Below are the code and all the weights of a small trained network. Each question names an input and a class and asks about switching units off, where a switched-off unit gives its printed mean instead of its output.

import numpy as np


def w(rows, s, z=0):
    codes = np.array(rows[::2]) - 128.0
    scale = np.full(codes.shape[1], s)
    scale[-1] = z or s
    return codes * scale


def f(y):
    return y / 2 * (1 + np.tanh(0.7978845608 * (y + 0.044715 * y**3)))


def log_softmax(a):
    a = a - a.max(-1, keepdims=True)
    return a - np.log(np.exp(a).sum(-1, keepdims=True))


def net(x, mask):
    res = np.array(x, float).reshape(1, 4) / 4 @ E
    y = f(res @ A[0][:, :-1].T + A[0][:, -1])
    res = res + np.where(mask, y, B[0][:, -1]) @ B[0][:, :-1]
    return log_softmax(res[-1] @ U[:, :-1].T + U[:, -1])


A, B = {}, {}
E = w([
[64,169,134,130,116,47,94],'x0',
[109,217,184,87,172,149,175],'x1',
[197,162,74,140,185,178,2],'x2',
[168,87,194,175,167,39,132],'x3',
],0.0088)
A[0] = w([
[126,60,130,148,67,110,215,225],'neuron 1',
[45,209,150,61,122,151,145,209],'neuron 2',
[61,116,236,142,148,69,216,255],'neuron 3',
[159,131,202,168,199,83,156,161],'neuron 4',
[79,203,157,50,138,152,160,177],'neuron 5',
[65,94,103,156,51,58,101,218],'neuron 6',
[187,88,83,152,160,130,45,213],'neuron 7',
[180,113,56,146,156,123,11,207],'neuron 8',
[203,134,59,123,157,152,12,238],'neuron 9',
[97,64,109,102,10,141,191,187],'neuron 10',
[181,96,165,164,218,124,91,185],'neuron 11',
[86,254,129,62,152,174,109,227],'neuron 12',
],0.0079,0.0042)
B[0] = w([
[131,35,180,82,75,164,150,210],'neuron 1',
[88,168,73,78,122,101,191,188],'neuron 2',
[180,112,202,88,81,52,154,250],'neuron 3',
[187,123,170,127,156,71,132,185],'neuron 4',
[90,149,85,79,126,97,186,180],'neuron 5',
[65,89,147,162,58,73,149,184],'neuron 6',
[135,139,138,141,148,141,2,198],'neuron 7',
[111,142,122,163,121,152,52,209],'neuron 8',
[118,153,93,158,144,173,43,219],'neuron 9',
[69,82,176,127,69,226,182,195],'neuron 10',
[179,162,115,155,171,124,87,183],'neuron 11',
[102,182,63,93,167,142,163,195],'neuron 12',
],0.0088,0.012)
U = w([
[169,153,87,167,222,249,50,143],'0',
[24,121,114,241,76,92,54,149],'1',
[43,183,14,99,219,190,218,255],'2',
[188,176,174,210,205,100,145,21],'3',
[76,222,119,73,94,44,207,64],'4',
[60,10,197,112,2,192,222,133],'5',
[238,59,211,117,137,47,161,104],'6',
],0.0058,0.0017)

Each question gives the input, the list of numbers given to net, and the class t.
The units are the neurons (one row each of A and B). Each row of codes is followed by its name. A weight is (code - 128) times the scale printed after its matrix; where a second scale follows, it is the last column's (A, B and U).
mask holds one flag per neuron, in row order. A switched-off neuron (its flag False) gives its mean, the last column of its row in B, instead of its output. The means were averaged over made-up inputs and are rounded, as every weight is.
A unit's drop is (log p(t) with every unit on - log p(t) with that unit switched off) / (log p(t) with every unit on - log p(t) with every unit switched off).
The circuit of an input: a set's keep is (log p(t) with only the set's units on - log p(t) with every unit switched off) / (log p(t) with every unit on - log p(t) with every unit switched off). Starting from all 12 units, units are removed one at a time, each time the one whose removal leaves the highest keep (on an exact tie, the one counted first), for as long as the keep stays at least 0.8.
units of the circuit, in order: the units of the circuit, biggest drop first
top k neurons: the k neurons with the biggest drops, biggest first
drop when u is switched off: that unit's drop, to one decimal
input [8,3,8,-8], class 2: top 3 neurons -> neuron 12; neuron 2; neuron 5
input [8,-8,-2,-8], class 5: units of the circuit, in order -> neuron 10
input [6,-2,0,-8], class 2: units of the circuit, in order -> neuron 3; neuron 12
input [5,7,2,-5], class 2: top 2 neurons -> neuron 12; neuron 3
input [2,1,2,1], class 0: units of the circuit, in order -> neuron 3; neuron 6
input [8,7,-8,8], class 6: top 2 neurons -> neuron 3; neuron 4
input [6,3,4,2], class 0: top 2 neurons -> neuron 3; neuron 6
input [-8,7,-2,1], class 4: top 2 neurons -> neuron 5; neuron 10
input [5,4,-1,-6], class 2: top 3 neurons -> neuron 12; neuron 3; neuron 4
input [8,4,7,8], class 0: drop when neuron 8 is switched off -> 0.1
input [-3,4,-5,6], class 6: drop when neuron 3 is switched off -> 0.2
input [8,6,5,1], class 2: drop when neuron 12 is switched off -> 0.2
